Below is a small trained network, with its code and all its weights. Each question gives an input and a target symbol and asks what happens when units are switched off, that is, made to give their printed mean instead of their output.

import numpy as np


def w(rows, s, z=0):
    codes = np.array(rows[::2]) - 128.0
    scale = np.full(codes.shape[1], s)
    scale[-1] = z or s
    return codes * scale


def f(y):
    return np.maximum(y, 0)


def softmax(a):
    e = np.exp(a - a.max(-1, keepdims=True))
    return e / e.sum(-1, keepdims=True)


def log_softmax(a):
    a = a - a.max(-1, keepdims=True)
    return a - np.log(np.exp(a).sum(-1, keepdims=True))


def net(x, mask):
    ids = ['ΛΞγδζητφ'.index(c) for c in x.split()]
    T = len(ids)
    res = E[ids] + P[:T]
    u = 0
    for l in range(2):
        q, k, v = (res @ M[l].T for M in (Q, K, V))
        z = softmax(np.where(np.tri(T) > 0, q @ k.T / 4**0.5, -1e9)) @ v
        res = res + np.where(mask[u], z, O[l][:, -1]) @ O[l][:, :-1]
        u += 1
        y = f(res @ A[l][:, :-1].T + A[l][:, -1])
        res = res + np.where(mask[u : u + 8], y, B[l][:, -1]) @ B[l][:, :-1]
        u += 8
    return log_softmax(res[-1] @ U[:, :-1].T + U[:, -1])


Q, K, V, O, A, B = {}, {}, {}, {}, {}, {}
E = w([
[151,111,154,154,135,142,171,157,162,69,81],'Λ',
[176,104,172,133,89,137,96,184,101,152,121],'Ξ',
[86,85,167,180,99,139,140,165,100,143,95],'γ',
[178,146,177,143,76,157,205,124,108,132,109],'δ',
[136,124,145,126,43,96,153,75,115,69,110],'ζ',
[80,75,163,42,131,96,69,173,184,129,110],'η',
[175,156,167,190,124,166,96,87,122,148,126],'τ',
[133,98,154,144,136,249,85,159,139,104,136],'φ',
],0.018)
P = w([
[131,200,55,119,131,77,133,182,115,120,132],'0',
[157,166,108,125,94,95,130,214,152,112,165],'1',
[148,153,124,142,94,106,125,188,144,93,150],'2',
[155,147,140,139,102,103,120,166,148,99,146],'3',
[150,138,147,127,104,110,124,151,152,110,138],'4',
[140,134,158,120,109,116,126,134,153,116,129],'5',
[144,122,160,117,119,122,129,115,157,121,122],'6',
[134,106,163,108,110,133,122,101,161,131,115],'7',
[135,98,168,114,125,135,133,81,162,131,107],'8',
[130,91,177,101,123,143,130,69,166,150,104],'9',
[123,85,172,97,125,152,133,46,178,148,93],'10',
[119,72,179,88,146,153,142,35,175,160,87],'11',
[114,68,181,88,142,160,143,17,188,163,77],'12',
[123,68,197,70,144,156,138,8,192,173,80],'13',
],0.014)
Q[0] = w([
[202,93,254,146,59,73,82,168,131,87,134],'L0H1',
[116,115,28,93,224,70,125,173,2,143,175],'L0H1',
[155,201,24,69,190,73,147,191,24,106,185],'L0H1',
[76,121,112,90,156,94,108,72,129,110,170],'L0H1',
],0.0064)
K[0] = w([
[94,142,76,84,254,165,221,44,84,140,92],'L0H1',
[181,66,235,206,70,58,100,133,238,94,166],'L0H1',
[189,8,229,171,71,163,100,173,120,102,216],'L0H1',
[125,128,148,155,58,195,143,211,185,112,103],'L0H1',
],0.0073)
V[0] = w([
[165,140,145,73,63,94,141,139,89,253,128],'L0H1',
[119,86,166,93,145,140,109,215,140,134,116],'L0H1',
[87,114,17,190,119,139,88,127,26,166,90],'L0H1',
[190,118,186,133,135,180,59,148,112,147,131],'L0H1',
],0.0068)
O[0] = w([
[171,153,160,74,125,128,150,93,70,73,146,123],'L0H1',
[219,51,49,33,145,128,102,133,37,200,4,180],'L0H1',
[158,68,96,181,169,67,190,136,130,151,255,254],'L0H1',
[74,141,168,141,105,177,240,119,169,207,156,43],'L0H1',
],0.0087,0.0032)
A[0] = w([
[30,102,115,203,189,68,14,70,125,18,148,2],'L0N1',
[144,128,89,170,145,139,121,85,108,62,92,120],'L0N2',
[195,201,93,254,175,156,120,74,108,153,91,45],'L0N3',
[193,89,89,73,112,223,61,140,6,110,96,48],'L0N4',
[128,75,122,147,56,150,58,152,179,154,193,114],'L0N5',
[59,178,81,146,186,143,139,115,137,126,210,18],'L0N6',
[91,115,86,109,243,150,167,176,111,202,135,58],'L0N7',
[130,191,109,84,131,142,187,138,82,208,134,61],'L0N8',
],0.0057,0.0034)
B[0] = w([
[164,171,172,103,128,111,134,160,128,255,114,171],'L0N1',
[128,108,133,39,78,121,164,164,171,170,181,184],'L0N2',
[124,103,142,49,114,79,26,172,182,157,141,180],'L0N3',
[87,162,150,234,186,96,174,103,191,109,156,217],'L0N4',
[75,146,133,155,180,85,142,100,122,124,117,253],'L0N5',
[177,124,121,88,124,160,134,185,122,118,74,133],'L0N6',
[121,150,178,120,76,82,110,114,122,75,155,143],'L0N7',
[145,86,121,183,124,118,94,147,95,92,185,135],'L0N8',
],0.0087,0.0027)
Q[1] = w([
[178,76,254,172,52,62,141,78,115,98,97],'L1H1',
[151,72,168,115,123,100,16,133,210,132,162],'L1H1',
[55,103,128,172,92,107,92,112,60,187,152],'L1H1',
[110,225,30,87,99,151,104,38,100,127,181],'L1H1',
],0.0084)
K[1] = w([
[114,67,149,113,147,175,136,58,182,173,100],'L1H1',
[126,99,148,150,125,164,155,88,138,132,81],'L1H1',
[162,146,135,106,159,131,152,117,156,106,111],'L1H1',
[129,159,46,160,134,95,126,247,129,133,118],'L1H1',
],0.012)
V[1] = w([
[245,181,87,45,143,45,91,93,227,80,143],'L1H1',
[121,180,133,170,239,146,46,130,141,173,193],'L1H1',
[254,222,128,167,157,201,254,155,65,116,158],'L1H1',
[87,118,143,107,228,162,169,195,236,5,122],'L1H1',
],0.007)
O[1] = w([
[56,50,140,203,63,137,59,51,143,139,129,80],'L1H1',
[122,40,169,53,28,169,212,191,117,187,157,73],'L1H1',
[93,96,171,49,197,140,141,42,147,164,83,3],'L1H1',
[128,152,2,126,103,122,156,56,92,196,105,180],'L1H1',
],0.0099,0.0032)
A[1] = w([
[97,187,123,222,214,165,118,124,145,37,228,75],'L1N1',
[142,111,131,112,142,240,99,178,135,173,172,104],'L1N2',
[59,147,138,1,196,92,80,143,183,110,164,2],'L1N3',
[177,220,106,67,173,95,66,120,125,146,181,97],'L1N4',
[35,146,167,203,198,143,106,125,208,88,147,71],'L1N5',
[198,97,93,210,44,151,180,98,72,131,194,9],'L1N6',
[61,89,124,141,69,93,180,135,96,67,86,123],'L1N7',
[81,125,207,89,189,97,183,84,144,148,132,89],'L1N8',
],0.0073,0.0064)
B[1] = w([
[129,115,97,78,81,114,162,89,74,159,151,231],'L1N1',
[170,163,120,134,147,118,182,100,123,112,103,193],'L1N2',
[163,137,39,176,101,130,117,181,84,111,186,138],'L1N3',
[90,151,129,161,107,185,187,147,111,91,118,157],'L1N4',
[105,140,124,56,85,166,173,146,62,96,122,225],'L1N5',
[12,107,69,69,183,154,72,184,115,114,143,224],'L1N6',
[174,142,159,116,145,170,125,97,162,164,144,254],'L1N7',
[113,106,64,84,131,126,2,162,139,164,151,206],'L1N8',
],0.009,0.0034)
U = w([
[85,115,107,228,156,111,82,51,151,200,44,102],'Λ',
[169,2,93,140,177,93,84,111,89,112,142,140],'Ξ',
[186,159,125,158,181,95,119,151,134,115,126,255],'γ',
[89,138,138,61,184,176,27,121,122,127,37,78],'δ',
[107,143,130,114,68,162,94,62,61,77,107,110],'ζ',
[133,123,41,167,82,185,40,161,112,105,85,67],'η',
[92,90,187,153,78,192,71,132,188,121,128,140],'τ',
[138,113,68,79,89,167,139,107,127,202,137,135],'φ',
],0.0055,0.0042)

Each question gives the input, a string of symbols that net reads in full, and the target symbol t.
The units are the heads (4 rows each of Q, K, V and O) and the neurons (one row each of A and B). Each row of codes is followed by its name. A weight is (code - 128) times the scale printed after its matrix; where a second scale follows, it is the last column's (O, A, B and U).
mask holds one flag per unit, layer by layer, with each layer's heads first. A switched-off unit (its flag False) gives its mean, the last column of its rows in O or B, instead of its output. The means were averaged over made-up inputs and are rounded, as every weight is.
A unit's drop is (log p(t) with every unit on - log p(t) with that unit switched off) / (log p(t) with every unit on - log p(t) with every unit switched off).
The circuit of an input: a set's keep is (log p(t) with only the set's units on - log p(t) with every unit switched off) / (log p(t) with every unit on - log p(t) with every unit switched off). Starting from the 12 units with the biggest drops (on a tie, the unit counted first), units are removed one at a time, each time the one whose removal leaves the highest keep (on an exact tie, the one counted first), for as long as the keep stays at least 0.8.
units of the circuit, in order: the units of the circuit, biggest drop first
most important unit: the unit with the biggest drop
k most important neurons: the k neurons with the biggest drops, biggest first
k most important neurons of layer l: the k neurons of layer l with the biggest drops, biggest first
drop of u: that unit's drop, to one decimal
input Λ η Ξ Λ η η, target η: units of the circuit, in order -> [L1H1, L0H1]
input τ φ δ δ Λ η Λ δ γ γ γ Ξ, target γ: units of the circuit, in order -> [L1H1]
input φ γ γ γ γ φ, target γ: units of the circuit, in order -> [L1H1, L0H1, L1N2]
input Λ γ γ τ τ Λ τ, target η: units of the circuit, in order -> [L0H1, L0N3, L1H1]
input τ Λ ζ Λ, target ζ: units of the circuit, in order -> [L1N5, L1H1, L1N1]
input φ γ γ γ ζ Λ, target ζ: units of the circuit, in order -> [L1H1, L1N5]
input η Λ γ τ Λ η γ φ, target Λ: units of the circuit, in order -> [L0N4, L0H1]
input γ τ δ, target τ: units of the circuit, in order -> [L1H1, L0N3]
input η Λ γ, target Λ: units of the circuit, in order -> [L0N4, L0H1, L1H1]
input γ τ η δ Λ φ τ Λ η δ, target η: units of the circuit, in order -> [L1H1, L1N6, L0H1]
input Ξ Λ Ξ γ Λ γ, target δ: units of the circuit, in order -> [L0H1, L1H1]
input τ φ γ Λ γ, target φ: units of the circuit, in order -> [L0H1, L1H1]
input γ φ Λ φ γ η φ Ξ φ τ, target φ: units of the circuit, in order -> [L1H1, L0N4, L0N3]
input τ φ τ, target φ: units of the circuit, in order -> [L1H1, L0H1]
input γ γ Ξ φ γ ζ γ, target ζ: 3 most important neurons -> [L1N5, L1N1, L0N2]
input Ξ Ξ γ τ γ Λ, target δ: most important unit -> L0H1
input γ Λ τ γ γ γ η φ η, target φ: 2 most important neurons of layer 0 -> [L0N4, L0N5]
input δ γ Λ γ γ γ ζ γ γ, target ζ: 2 most important neurons -> [L1N1, L1N5]
input γ τ ζ η γ Λ γ γ δ δ Ξ, target δ: 2 most important neurons -> [L1N8, L1N5]
input η τ Λ φ φ Λ γ γ Λ γ γ γ γ Λ, target γ: most important neuron -> [L0N4]
input γ δ Λ Λ τ γ Λ τ Λ γ τ γ, target τ: 2 most important neurons -> [L0N3, L1N7]
input γ Λ γ τ Ξ, target τ: 2 most important neurons of layer 0 -> [L0N3, L0N4]
input γ γ δ γ, target δ: 2 most important neurons of layer 1 -> [L1N8, L1N5]
input τ γ γ γ τ γ η Λ γ γ γ φ Ξ, target φ: drop of L1H1 -> 1.1
input γ γ Λ ζ τ τ γ γ η γ ζ τ, target τ: drop of L0N3 -> 0.2
input γ φ τ γ γ Λ γ τ Λ, target τ: drop of L1N7 -> 0.1
input Λ Ξ τ τ ζ, target τ: drop of L1N7 -> 0.2
